Each new row is followed by what is left after taking away its nearest point in the smallest flat space through zero that holds the last named rows:
(in the rows, 128 means zero)
Fefo (3 x 32):
[[109 109 169 117 103 133  96 186  90  86 175 141 117 170 178 143 148 133
  126 115 116 136  92 133 129 101  78  87  80 127 115 131]
 [ 92 126 128  99  73 157  96 174  94  89 156 129 116 168 167 147 134 114
  149 138 127 148 127 123 144 124  86  99 111 154 105 122]
 [106 120 158  93  96 140 102 167  97  98 143 118 122 154 159 142 128 116
  136 123 130 149  88 116 149 123 112 111 107 152 123 116]]
New rows:
[128 154 167  81 116 148 124 144 126 109 123 112 146 130 139 124 107  95
 107 104 131 149  88 100 150 127 174 149 155 180 119  95] -> [138 154 141 125 131 143 133 137 139 115 145 142 143 133 138 118 125 115
 101 109 117 125 137 125 118 114 145 135 150 146 107 117]
[104 132 118 115  90 122 125 147 111 120 110 106 148 123 137 117 110 122
 140 142 153 135 144  97 140 138 152 163 154 149 127 113] -> [117 123 131 141 112 107 129 150 114 121 127 123 148 124 142 112 124 139
 125 131 142 120 142 111 121 121 138 152 136 122 129 126]

lavu (5 x 32):
[[184 164 126 114 103 149 108 192 151 134 140 174  92 103 108 132 159 136
  114 121 131 131 172 104 128 134 156 106 113 107 136 150]
 [150 139 119 108 104 150 104 158 140 136 124 167 114 112 125 141 150 124
  117 144 122 132 160 116 129 138 132 106 135 114 131 140]
 [161 142 117 103 111 135 116 149 140 141 115 153 105 126 121 142 165 132
  120 138 120 146 151 112 118 136 133  80 125 129 142 139]
 [150 134 125  96  95 175 110 156 130 154 119 150 136 114 113 156 149 115
  125 141 105 107 191 101 116 129 128 106 141 110 133 140]
 [139 134 139 114 107 158 107 162 139 145 130 157 137 119 110 155 125 121
  134 136 126 120 178 109 127 127 123 106 127 114 129 133]]
New rows:
[103 119 138 121 132 100 134 109 165 167  98 148 143 138 132 116 136 106
 150 112 156 104 125 159 112 137  94 115 134 106 160 135] -> [118 129 135 123 129 105 137 120 165 163 105 149 132 128 130 105 144 108
 142 103 154  95 128 156 112 137 109 131 132  98 159 142]
[134 131 102 140 137  99  96 148 148 120 139 146 122 137  98 109 117 143
 116 130 140 121 109 100 129 131 122 114 118 106 118 129] -> [127 122  98 132 135 109 104 130 136 128 130 127 136 141 100 112 121 136
 117 132 125 107 114  97 120 128 117 119 129 108 119 127]

vifot (3 x 32):
[[125 122 100 113 140  97 122 109  73 144 129 164 145 140 134 137 116 120
  113 137 131 106 167 126  76  98 146 122  96 143  87 133]
 [ 86  99 133 110 139 114 159 106 100 157 153 123 148 134 119 124 111  88
  123 168 166 123 146 147 102 101 161 114  92 119  98 127]
 [111 128 130  96 127 107 146 115 108 144 122 132 141 127 114 137 130 107
  108 126 137 119 131 126 121 105 123 130 115 116 106 147]]
New rows:
[173 165 132 158 108 128 119 130  87 128 158 138 109 145 131 139 104 103
 120 157 143 118 137 117 111 127 150 113 139 105 118  85] -> [169 172 143 144 101 127 128 132  98 128 149 128 108 139 121 143 113  98
 112 145 142 121 122 113 130 127 134 119 148  93 123  97]
[ 87 111 149 101 137 115 137  95  96 154 137 114 147 144 104 136 129 100
 102 135 168 134 127 142  97 117 116  94 121 101  99 146] -> [121 124 140 133 135 134 106 113 116 130 130 119 130 144 121 132 134 135
 118 119 143 140 123 134 106 144 107  98 144 118 124 132]

Lunik (2 x 32):
[[121 154 143 113 110 125 138 148 101 156 109 178  96  86 132 141 108 100
  113 117 160 120  98 103 126  85 125 119 203 104 114 131]
 [119 108 106 134 130 126 105  98 141 109 122 118 158 135 137 118 136 156
  112 133 134 150 143 121 145 141 126 117  80 140 133 114]]
New rows:
[116 129 104 113 119 126 110 112 115 119  96 159 122  93 138 151 131 130
  95 110 147 153 105  88 145 101 119 115 140 107 138 113] -> [132 127 115 120 133 131 126 127 125 114 120 124 118 124 124 150 140 125
 126 115 111 136 116 119 128 126 124 135 124 116 145 126]
[123 145 119 133 147 112 126 158 129 152 132 147 116 106 139 131 107 123
 131 128 126 116 107 143 123  98 128 139 177 111 148 146] -> [121 130 106 139 152 112 114 141 141 137 134 131 136 119 142 124 115 141
 128 133 121 127 120 146 131 114 128 136 139 122 153 139]
[135 101 113 146 127 139 125 120 143 116 107 108 150 140 128 134 133 163
 129 125 121 127 157 152 151 134 141 152  87 139 130 123] -> [135 116 125 139 120 138 135 136 130 131 102 129 130 123 127 141 124 145
 128 120 131 118 142 145 146 115 140 152 127 127 124 128]

big (5 x 32):
[[165 146 101 142 175 152  80 126 139 168  91 107 116 112 184 126 109 125
  121 115 125 156 152 164 112 117 134 109 102 130 121 135]
 [131 137 115 108 127  81 159 128 158 130 146 126 122 109 144 107  85 125
  109 124 137 152 113 137 117 119 112 109  99 116 151 149]
 [160 120 160  85 104  76 118 137  88 131 168 117  95 125 118 119 176 142
  123 116  67 102 157 158 130 175 122  94 153 133  97 120]
 [101 145 103 174 106  79 151 154 133 168 147 146 149 158 128 108 115 128
  118 163 132 129 165 130 103 112  76 106  97 129 126 153]
 [141  91 157 128 110 151 120 138 127 111 122 152 124 134 120 131 139 126
  142 113 108 134 143 126 141 134 134 165 149 149 104 127]]
New rows:
[109 122 120 121 115 155 133 142 118 146 124 164 134 128 166 137 103 101
 123 128 119 135 165 117 142 125 152 129 120 119 122 134] -> [105 130 121 106 115 144 139 135 109 140 135 153 130 124 158 139 112 104
 120 130 119 123 153 115 144 133 156 117 125 111 129 127]
[135 117 122 167 129 112 119 101 139 115  90 148 143 124 153 155 139  96
 120 110 117 148 139 158 134 165 118 170 107 135 121 134] -> [123 131 119 155 126  95 131  94 129 110 105 137 144 123 139 157 148 100
 116 118 122 132 124 151 135 172 119 154 110 123 132 127]

medi (2 x 32):
[[125 142 156 133 100 154 106 121 150 133 113  92 134 143 134  95 117 151
  128 116 118 145 123  97 146  92  96 160 128 148 184 113]
 [119 114 109 162 132 107 155 125 123 133 157  95 183 135 129 133 134 146
  142 135 111 132 135 147 166 139 113 140 163 154 192 126]]
New rows:
[128 113 113 123 142 138 118 119  91  88 131 177 124 125 150 167 153 125
 113 150 127 115 138 151  95 164 138 103 119 124 115 165] -> [126 121 130 128 124 153 105 114 105  91 123 152 131 135 154 146 146 141
 114 143 120 126 135 132 109 142 117 124 121 138 154 155]
[114 111 124 131  98  85 143 138 120 154  97 142 157 128 132 126  89  99
 149 118 151 132 148 130 158 171 178  84 123 153 130 135] -> [115 119 138 125  87  99 129 136 129 155  85 136 147 132 134 113  84 103
 146 112 151 137 145 115 156 156 170  93 115 154 136 130]
[142 152 144 102 131 133  92  99 149 110 144 135 141 127 100 112 138 123
 127 141 106  94 122  94 140  70 119 127  92 142 116 122] -> [140 142 127 111 143 116 109 101 139 110 159 138 157 124  98 126 144 120
 132 148 104  89 126 112 146  87 126 119 104 143 116 127]

muti (4 x 32):
[[141 138 143 133 109 117 140 143 110 107 133 108 134 113 124 104 135 141
  136 126 136 117 144 110 143 107 136 135 122 134 118 154]
 [121 148 123 122 119 111 102 126 107 121 129 121 152 129 110 102 145 135
  127 103 129 112 137 115 142 120 143 158 149 140 126 126]
 [144 146 162 143  81 152  91 128 120 134 105 118 142 128  89 113 135 144
  115 120 135 141 134 131 118 134 120 113 130 134 128 140]
 [136  89 136 131 124 175 135  99 150 162 124 147 122 144 115 150 119 139
   88 134 137 154 138 146  94 153 102  95 129 137 177  98]]
New rows:
[125 155 110  99 133 178  70 138 132 169 112 137 124 135 114 133 115 107
 107 139  88 160  85 108 131 125 131 163 112 108 123 160] -> [135 133 110  96 137 174 114 139 124 157 133 128 122 125 125 122 116 122
 101 142 100 150 111  91 138 107 133 166 106 120 142 166]
[148 120 170 110 141 121 132 126 114  78 116 134 106 101 116 127 115 149
 113 149 142 140 146  92 153 116  98 100 126 136 137 129] -> [131 129 153 103 156 114 107 119 118  87 111 146 110 112 116 136 116 135
 116 141 132 139 130 101 152 128 102 112 139 131 131 112]
[180 153 120 124 152 147  96 150  95 111 121 126 100 151 100 145 157 178
 152 108 103 150 147 128 153 160 132 127 108 135 107 169] -> [174 134 105 116 172 147 113 140 102 117 132 135  96 156 112 154 154 176
 144 109 103 149 151 129 150 163 130 130 111 138 124 153]

nez (5 x 32):
[[136 119 131 114 145 109 148  89 108 158 146 127 134 120 147 146 144 119
  153 126 138 127 155 120 128 123 135 131 120 148 105 127]
 [132 154 132 142 140 157 153 134 117 133 154 162 125 114 130 133 109 150
  131 136 132 109 169 124  96 136 100 119 136 153 113 146]
 [175 124 116 157 119  67 122  88 164 133 142 109 117 127 100 161 123 136
  143 117  99 156 138  99 155 102 125 156  94 122  87 148]
 [138 136 122 130 134 116 124 108 118 165 136 115 126 117 120 125 125 136
  128 145 137 130 161 122 141 135 122 157 120 124 101 130]
 [157 124 127 131 151  92 150  65 132 160 143 108 139 128 154 162 103 121
  168 125 137 110 174 112 113 112 144 137 121 135  53 143]]
New rows:
[109  81 118 135 142 149 116 100 143 141 119 126 153 157 107 129 118 142
  79 151 133 122 101 131 130 118 128 144 108 112 107 146] -> [108  81 122 132 146 154 131  99 134 138 132 144 152 152 112 137 130 143
  86 145 131 123 105 129 123 116 121 132 107 131 116 148]
[107 126 166  96 145 111 101 104 115 125  78 155 158 160 150 108 114 120
 116 127 133 104 111 155 127 127 173 138 122  99 120 107] -> [125 141 164 117 141 109 112 107 118 122 106 184 144 145 125 120 121 142
 113 126 115 120 129 140 129 124 142 143 107 120 123 123]
[138 123 120 124 128 139 112 133 147 126  80 105 102 158 115 119  86 161
  88 166 143 111 106 133 131 157 140 122 162  96  84 168] -> [139 109 127 108 134 128 138 117 123 131 109 134  99 146 122 139 137 154
 106 150 136 132 107 124 138 149 133 108 147 136 109 164]

kube (3 x 32):
[[157 102  80 154  96 111 121  75 101 128 169 127 149 110 139 121 177 138
   99 141 102 120 140 143 105 114 106 138  80 156 101 122]
 [136 122 112 130 148 112 131 143 100 118 139 149 121 141 110 113 133  99
  106 141 122 131 145 116 118 146 117 106 137 140 130 122]
 [133 127 118 122 161 119 136 161 104 117 126 153 107 161 103 109 115  92
  111 130 127 134 147 112 121 158 118  96 153 134 136 120]]
New rows:
[123 156 128 151 132 121 108  78 102  80 135  98 143 104 151 142 100 152
 107 137 128 120 105 141 173  96 149 119  91 154 109 143] -> [125 158 126 144 150 125 115  99  98  76 125 108 124 133 139 132  82 137
 105 126 130 124 113 135 172 115 145 101 109 152 114 138]
[138 108 134 131 194 129 135 153 105  88 123 173 118 157 101 120 128  99
 116 134  97 145 156 103 109 132 137  98 152 155 102 130] -> [132 111 146 134 162 144 129 124 134 100 118 146 133 133 126 139 133 137
 138 124 100 140 136 120 118 105 148 129 131 146  95 137]

Pivar (5 x 32):
[[ 90 130 147 118 154 102 116 152 140  87 156  88 141 139 110 115 176 107
  106 116 129 121 153 106 120 132 140 107 163 159  89 101]
 [134 177  92 119 137 128 136 147 102 126 109 151 163  80  92 106  79 159
  119 116 159 100 133 125 150 147 133 100 180 133 141 160]
 [133 124 130 143 117 132 124 137  99 119 116 105 114 126 132 135 156 105
  148 143 132 129 139 139 121 138 131 122 120 156 111 132]
 [170 129 138 118 148 166 160 125 127 126 124 122  88 107 142 163 134 121
  177 144 150 151 126 138  92 140  94 183  42  94 159 127]
 [155 119 139 156 101 139 136 124 100 132 107 122 119 145 127 127 132 109
  182 166 142 148 150 163 121 125 129 150 124 142 125 124]]
New rows:
[146 131 128 135 139 153 179 117 128 119 107 126 126 112 109 107 133 143
 151 138 164 143 108 128 108 132  87 139 114 146 157 147] -> [123 115 131 139 129 136 160 111 139 123 116 124 131 132 118 101 145 139
 123 129 140 138 100 120 119 122 100 119 131 157 141 141]
[ 99 188 154  95 156 136 149 142 120  88 146 104  93 133 131 150 159 133
 112 129 126 111 121 104  94 126 116 117 137 137  95  90] -> [117 179 144 115 120 141 147 121 110 122 124 136  98 146 140 144 122 146
 124 144 118 116 110 127 112 113 122 121 145 129 110 104]
[105 108 169  99 143 114 113 142 182 116 162 125 126 138 124 121 143 114
  83 102 146 107 102  99 139 128 141 133 151 142 125  96] -> [138 114 154 119 117 134 122 139 142 132 129 135 115 122 127 128 125 113
 121 126 160 110 103 127 141 137 137 140 137 148 138 120]

nid (4 x 32):
[[135 136 141 170 146 113 138 108 122 118 116 118 134 147 130 120 141 122
  114 128 123 129 107 145 131 127 156 117 149 136 105 135]
 [133 118 134 195 164 108 155  92 136  92 113 103 149 169 109 127 130 122
  111 125 113 125  95 167 135 110 189 117 148 152  97 130]
 [144 152 158 206 158  97 140  94 105 117 103 113 133 161 143 108 159 115
   99 128 122 136  92 151 135 137 175 105 173 138  80 144]
 [138 145 153 191 151  99 141 106 175 122 119  90 129 129 151 119 147 111
   89 127 107 150 109 170 116 117 178 103 145 182 113 146]]
New rows:
[134 144 146 139 135 138 144 114 153 158 119 125 120 111 125 121 187 113
 124 141 138  81  97 146 113 117 109 118 139 131 130 134] -> [129 117 125 124 132 134 134 130 134 137 119 118 117 132 121 133 157 115
 127 128 136 112 132 121 133 136 129 129 122 138 120 116]
[149 152 111 136 122 130 143  99 140 142 129  96 146 110  99 131 140 133
 120 150 122 100  93 172 103  88 136 113 146 110 128 149] -> [148 142 100 115 110 125 123 121 115 139 129  96 133 117 113 135 123 133
 120 139 125 135 131 137 119 118 140 120 135 111 119 138]
[143 127 136 136 122 114 106 136 154 113  92 139 119 144 167 124 109 130
 159 107 127 163 183  97 124 138 142 127 126 168 142  92] -> [143 135 142 144 128 125 120 118 149 118  91 154 131 144 148 119 124 135
 171 118 133 122 148 114 116 119 125 127 139 144 146  98]

Tareb (3 x 32):
[[122 138 137 113 162 124 136 142 152 121 142 121 116 153 120 108 114 121
  120 112 171 133 147 139 112 156 107 106 127 134 150  98]
 [128 116 133 114 142 121 125 141 152 120 135 120 102 161 120 122 112 129
  123 106 178 133 154 132  99 145 118 101 131 119 147  96]
 [144 123 134 133 139 113 139 137 160 114 118 132 143 147 122 142  95  88
  146 137 175  91 142 148 114 149  97 110 115 104 133  92]]
New rows:
[122 124 123 118 133 142 103 125 150 122 129 110 108 166 126 123 134 171
 124  85 138 160 168 122  93 119 150 107 143 142 140 122] -> [131 141 124 136 134 140 118 118 147 121 118 121 151 142 130 134 128 139
 141 116 116 129 148 134 118 120 135 124 129 140 125 131]
[137 158 138 147 130 113 109 106 114 149 127 132 160 120 131 111 134 119
 137 144  93 122 124 128 156 127 105 142 131 130 129 172] -> [139 138 138 138 126 108 100 113 126 145 128 126 134 143 127 114 126 128
 134 126 124 128 143 125 132 130 108 124 136 118 139 154]
